Below are the code and all the weights of a small trained network. Each question names an input and a class and asks about switching units off, where a switched-off unit gives its printed mean instead of its output.

import numpy as np


def w(rows, s, z=0):
    codes = np.array(rows[::2]) - 128.0
    scale = np.full(codes.shape[1], s)
    scale[-1] = z or s
    return codes * scale


def norm(h):
    return h / np.sqrt((h * h).mean(-1, keepdims=True) + 1e-5)


def f(y):
    return y / 2 * (1 + np.tanh(0.7978845608 * (y + 0.044715 * y**3)))


def log_softmax(a):
    a = a - a.max(-1, keepdims=True)
    return a - np.log(np.exp(a).sum(-1, keepdims=True))


def net(x, mask):
    res = np.array(x, float).reshape(1, 3) / 4 @ E
    u = 0
    for l in range(2):
        y = f(norm(res) @ A[l][:, :-1].T + A[l][:, -1])
        res = res + np.where(mask[u : u + 4], y, B[l][:, -1]) @ B[l][:, :-1]
        u += 4
    return log_softmax(norm(res)[-1] @ U[:, :-1].T + U[:, -1])


A, B = {}, {}
E = w([
[155,175,151,89],'x0',
[148,112,17,3],'x1',
[112,153,118,140],'x2',
],0.006)
A[0] = w([
[79,35,28,244,53],'0.n1',
[144,255,175,90,149],'0.n2',
[83,58,62,190,254],'0.n3',
[124,137,136,85,233],'0.n4',
],0.0079,0.0037)
B[0] = w([
[218,254,138,102,198],'0.n1',
[182,118,64,93,242],'0.n2',
[190,78,116,128,255],'0.n3',
[187,146,111,223,229],'0.n4',
],0.01,0.0034)
A[1] = w([
[199,11,35,177,218],'1.n1',
[89,96,85,31,162],'1.n2',
[94,102,121,117,107],'1.n3',
[65,44,25,97,252],'1.n4',
],0.011,0.0023)
B[1] = w([
[166,209,181,148,246],'1.n1',
[2,46,139,162,156],'1.n2',
[154,113,183,109,118],'1.n3',
[118,123,198,231,175],'1.n4',
],0.0096,0.012)
U = w([
[136,166,158,137,230],'0',
[62,65,163,218,203],'1',
[183,164,65,91,186],'2',
[138,152,118,89,110],'3',
[71,6,129,9,27],'4',
[59,31,75,77,2],'5',
[40,89,53,65,14],'6',
],0.014,0.0052)

Each question gives the input, the list of numbers given to net, and the class t.
The units are the neurons (one row each of A and B). Each row of codes is followed by its name. A weight is (code - 128) times the scale printed after its matrix; where a second scale follows, it is the last column's (A, B and U).
mask holds one flag per neuron, layer by layer. A switched-off neuron (its flag False) gives its mean, the last column of its row in B, instead of its output. The means were averaged over made-up inputs and are rounded, as every weight is.
A unit's drop is (log p(t) with every unit on - log p(t) with that unit switched off) / (log p(t) with every unit on - log p(t) with every unit switched off).
The circuit of an input: a set's keep is (log p(t) with only the set's units on - log p(t) with every unit switched off) / (log p(t) with every unit on - log p(t) with every unit switched off). Starting from all 8 units, units are removed one at a time, each time the one whose removal leaves the highest keep (on an exact tie, the one counted first), for as long as the keep stays at least 0.8.
circuit, biggest first: the units of the circuit, biggest drop first
most important unit: the unit with the biggest drop
top k neurons: the k neurons with the biggest drops, biggest first
top k neurons in layer l: the k neurons of layer l with the biggest drops, biggest first
drop when u is switched off: that unit's drop, to one decimal
input [3,6,-1], class 1: circuit, biggest first => [0.n1 1.n2]
input [-7,7,-4], class 1: top 2 neurons in layer 1 => [1.n4 1.n2]
input [4,-3,2], class 2: circuit, biggest first => [0.n2 1.n4]
input [6,-4,0], class 2: top 3 neurons in layer 0 => [0.n2 0.n3 0.n4]
input [3,8,7], class 1: circuit, biggest first => [1.n2 1.n4]
input [4,-1,1], class 2: most important unit => 1.n4
input [7,8,-7], class 1: top 4 neurons => [0.n1 1.n2 1.n4 0.n3]
input [-6,-3,1], class 2: circuit, biggest first => [0.n1 1.n4]
input [5,6,-5], class 1: top 4 neurons => [0.n1 1.n2 0.n3 1.n4]
input [6,-3,-2], class 2: top 2 neurons in layer 0 => [0.n2 0.n3]
input [4,5,-1], class 1: drop when 0.n1 is switched off => 1.1
input [5,8,-4], class 1: drop when 0.n1 is switched off => 0.9
input [1,6,1], class 1: drop when 0.n1 is switched off => 0.3
input [8,0,7], class 2: drop when 1.n4 is switched off => 0.1
input [8,-1,-3], class 2: top neuron in layer 1 => [1.n4]
